Below is a small trained network, with its code and all its weights. Each question gives an input and a target symbol and asks what happens when units are switched off, that is, made to give their printed mean instead of their output.

import numpy as np


def w(rows, s, z=0):
    codes = np.array(rows[::2]) - 128.0
    scale = np.full(codes.shape[1], s)
    scale[-1] = z or s
    return codes * scale


def norm(h):
    return h / np.sqrt((h * h).mean(-1, keepdims=True) + 1e-5)


def f(y):
    return y / 2 * (1 + np.tanh(0.7978845608 * (y + 0.044715 * y**3)))


def softmax(a):
    e = np.exp(a - a.max(-1, keepdims=True))
    return e / e.sum(-1, keepdims=True)


def log_softmax(a):
    a = a - a.max(-1, keepdims=True)
    return a - np.log(np.exp(a).sum(-1, keepdims=True))


def net(x, mask):
    ids = ['δεζθλπτω'.index(c) for c in x.split()]
    T = len(ids)
    res = E[ids] + P[:T]
    r = norm(res)
    for j in range(3):
        rows = slice(4 * j, 4 * j + 4)
        q, k, v = (r @ M[0][rows].T for M in (Q, K, V))
        z = softmax(np.where(np.tri(T) > 0, q @ k.T / 4**0.5, -1e9)) @ v
        o = O[0][rows]
        res = res + np.where(mask[j], z, o[:, -1]) @ o[:, :-1]
    y = f(norm(res) @ A[0][:, :-1].T + A[0][:, -1])
    res = res + np.where(mask[3:7], y, B[0][:, -1]) @ B[0][:, :-1]
    return log_softmax(norm(res)[-1] @ U[:, :-1].T + U[:, -1])


Q, K, V, O, A, B = {}, {}, {}, {}, {}, {}
E = w([
[112,142,135,94,68,72,240,149,85,104,167,148],'δ',
[197,180,83,129,85,151,213,89,100,92,184,152],'ε',
[102,233,108,164,111,58,158,87,84,145,119,19],'ζ',
[75,168,109,2,179,93,128,106,95,122,148,154],'θ',
[44,141,53,102,147,99,50,137,81,114,151,112],'λ',
[108,183,137,148,127,204,220,163,90,95,78,164],'π',
[101,76,146,179,151,78,164,88,95,120,107,164],'τ',
[94,117,197,152,141,141,94,114,136,68,138,127],'ω',
],0.0098)
P = w([
[209,119,76,77,126,51,51,150,191,61,30,108],'0',
[132,146,67,182,183,68,228,220,246,29,180,110],'1',
[43,117,57,103,69,175,217,84,156,113,232,105],'2',
[127,241,136,134,67,141,25,146,129,163,170,218],'3',
[174,128,135,145,217,84,169,160,119,47,173,123],'4',
[37,76,97,82,80,215,183,86,66,155,221,74],'5',
[133,190,157,142,57,172,14,166,3,213,167,158],'6',
[175,102,170,136,226,135,106,152,50,89,131,82],'7',
[5,41,76,101,79,186,192,43,128,154,216,86],'8',
],0.0063)
Q[0] = w([
[80,141,117,155,192,118,156,166,89,41,59,147],'H0',
[249,143,122,146,220,91,88,173,141,74,96,116],'H0',
[117,124,77,152,101,234,109,111,182,159,147,114],'H0',
[124,173,109,148,197,122,119,44,41,74,160,140],'H0',
[121,137,160,135,75,129,132,88,143,191,157,158],'H1',
[181,140,154,117,145,80,141,148,55,66,138,121],'H1',
[114,158,123,139,144,126,138,154,156,94,122,120],'H1',
[184,157,133,143,152,69,98,174,115,145,103,195],'H1',
[170,134,110,141,131,121,116,133,173,126,103,128],'H2',
[105,135,112,133,150,104,115,109,104,58,125,130],'H2',
[163,139,118,137,167,101,153,185,106,49,118,107],'H2',
[155,132,146,152,127,121,114,161,133,179,117,166],'H2',
],0.016)
K[0] = w([
[44,90,211,165,161,190,124,112,101,126,54,142],'H0',
[107,101,192,163,222,166,19,82,140,180,207,144],'H0',
[217,156,45,152,125,150,158,95,222,105,89,151],'H0',
[157,116,119,143,174,220,162,104,18,172,137,71],'H0',
[144,152,108,103,69,43,158,113,100,127,135,168],'H1',
[90,132,171,104,146,197,124,130,7,160,143,97],'H1',
[136,152,141,113,174,154,119,134,160,151,107,135],'H1',
[120,150,130,164,149,146,137,142,89,159,225,165],'H1',
[130,127,135,179,166,125,137,146,131,166,147,164],'H2',
[135,98,161,130,157,160,98,100,100,145,139,105],'H2',
[105,100,194,159,143,185,123,93,15,154,153,125],'H2',
[83,162,147,129,105,124,167,210,125,104,131,140],'H2',
],0.014)
V[0] = w([
[139,145,61,51,205,89,237,93,146,193,64,136],'H0',
[93,132,3,116,152,118,70,152,116,130,92,173],'H0',
[109,180,184,49,155,185,103,156,161,61,147,80],'H0',
[87,47,159,187,130,108,112,69,149,52,111,104],'H0',
[128,121,72,63,135,154,115,158,124,93,171,232],'H1',
[98,74,122,229,89,157,79,145,17,130,189,174],'H1',
[139,73,61,147,96,33,146,106,126,164,96,190],'H1',
[168,196,48,120,135,76,140,156,127,164,175,78],'H1',
[85,115,95,179,108,83,100,164,149,79,108,179],'H2',
[178,164,37,115,139,166,96,165,233,85,112,76],'H2',
[142,110,129,85,150,90,172,81,178,144,61,132],'H2',
[144,55,149,210,131,133,151,90,105,122,132,150],'H2',
],0.011)
O[0] = w([
[161,170,152,128,187,146,185,254,111,241,159,116,246],'H0',
[157,63,134,92,120,104,150,121,25,200,100,148,136],'H0',
[142,144,154,66,71,96,116,41,175,158,178,82,136],'H0',
[59,144,61,159,56,145,161,109,98,65,138,143,73],'H0',
[72,117,72,112,96,219,133,124,124,122,71,28,223],'H1',
[142,245,147,154,60,147,91,251,128,172,222,89,41],'H1',
[88,224,169,119,147,169,133,97,111,108,54,158,203],'H1',
[51,113,106,158,130,145,117,59,55,112,139,182,255],'H1',
[97,182,129,154,178,150,108,188,167,152,95,106,215],'H2',
[198,142,195,107,84,161,38,172,83,124,208,75,212],'H2',
[148,177,103,144,50,72,98,139,167,150,137,113,183],'H2',
[98,140,111,124,159,100,172,153,53,175,49,133,44],'H2',
],0.0062,0.0074)
A[0] = w([
[172,182,148,100,114,109,6,130,138,133,11,154,163],'N0',
[119,155,131,124,142,106,150,140,158,131,131,131,5],'N1',
[174,108,104,116,149,95,106,175,123,106,124,106,76],'N2',
[122,120,125,105,105,144,109,101,82,109,101,135,82],'N3',
],0.023,0.0028)
B[0] = w([
[161,141,245,36,86,251,21,105,27,3,19,147,254],'N0',
[176,101,170,98,86,126,36,87,118,136,102,134,156],'N1',
[154,172,176,162,198,88,146,167,199,88,84,156,158],'N2',
[150,153,115,162,82,64,115,193,160,137,122,145,227],'N3',
],0.013,0.0085)
U = w([
[160,123,204,43,99,129,60,70,67,64,27,127,112],'δ',
[74,206,144,119,163,248,116,136,85,118,253,67,54],'ε',
[148,145,110,145,20,51,65,225,98,217,209,112,106],'ζ',
[102,98,61,124,47,93,119,46,234,33,153,51,157],'θ',
[216,147,170,121,213,41,149,191,237,102,127,106,48],'λ',
[43,172,53,169,166,88,197,130,110,126,33,173,211],'π',
[141,112,160,156,185,57,108,40,77,115,236,232,103],'τ',
[164,25,99,31,151,105,174,77,98,210,132,48,254],'ω',
],0.0051,0.0013)

Each question gives the input, a string of symbols that net reads in full, and the target symbol t.
The units are the heads (4 rows each of Q, K, V and O) and the neurons (one row each of A and B). Each row of codes is followed by its name. A weight is (code - 128) times the scale printed after its matrix; where a second scale follows, it is the last column's (O, A, B and U).
mask holds one flag per unit, heads first, then neurons. A switched-off unit (its flag False) gives its mean, the last column of its rows in O or B, instead of its output. The means were averaged over made-up inputs and are rounded, as every weight is.
A unit's drop is (log p(t) with every unit on - log p(t) with that unit switched off) / (log p(t) with every unit on - log p(t) with every unit switched off).
The circuit of an input: a set's keep is (log p(t) with only the set's units on - log p(t) with every unit switched off) / (log p(t) with every unit on - log p(t) with every unit switched off). Starting from all 7 units, units are removed one at a time, each time the one whose removal leaves the highest keep (on an exact tie, the one counted first), for as long as the keep stays at least 0.8.
units of the circuit, in order: the units of the circuit, biggest drop first
most important unit: the unit with the biggest drop
top k neurons: the k neurons with the biggest drops, biggest first
heads that matter: for each layer, one digit per head in row order, 1 if its drop is at least 0.15 and else 0, layers parted by /
input ω τ δ δ π, target λ: most important unit => H1
input δ δ ε δ ε ω, target π: heads that matter => 110
input δ τ π π, target ε: units of the circuit, in order => [H1 N3 N0]
input ε π δ δ, target ε: units of the circuit, in order => [H1 N3 N0]
input δ τ ζ δ π π λ θ δ, target π: units of the circuit, in order => [H1 N0]
input δ δ δ π ζ, target λ: units of the circuit, in order => [H1 N2]
input ω ω ε δ τ, target π: heads that matter => 001
input ζ δ δ θ δ δ, target τ: units of the circuit, in order => [H1 N0]
input ε τ τ, target ζ: units of the circuit, in order => [H2 N0]
input ε δ λ ε ε, target ζ: heads that matter => 100
input π ζ π ε π π ζ θ, target λ: heads that matter => 010
input π θ λ ω π, target θ: heads that matter => 100
input δ λ δ δ λ, target ζ: heads that matter => 100
input δ π ε ω λ τ ε δ, target π: units of the circuit, in order => [H2]
input τ ε π ε ε θ λ ζ, target ζ: heads that matter => 111
input λ ω ζ, target ε: units of the circuit, in order => [H2 N0 N3]
input ε δ ε, target ζ: heads that matter => 011
input ε ε τ θ ε θ, target ζ: units of the circuit, in order => [N3 N0]
input π θ ζ δ δ λ ζ ζ, target ζ: heads that matter => 110
input θ δ τ λ λ δ δ δ τ, target θ: heads that matter => 011
input δ ζ θ δ ε δ τ δ ζ, target π: heads that matter => 010
input δ τ λ, target π: heads that matter => 010
input ε ε λ δ θ π, target ζ: units of the circuit, in order => [N3 H2 N0]
input δ ω ε δ, target ε: heads that matter => 010
input δ ε θ ε δ τ ω ζ θ, target π: top 2 neurons => [N0 N3]
input λ π ε λ τ π, target ε: heads that matter => 001
input τ δ ε δ δ ε δ, target ζ: units of the circuit, in order => [N0]
input π ε π, target ω: top neuron => [N0]
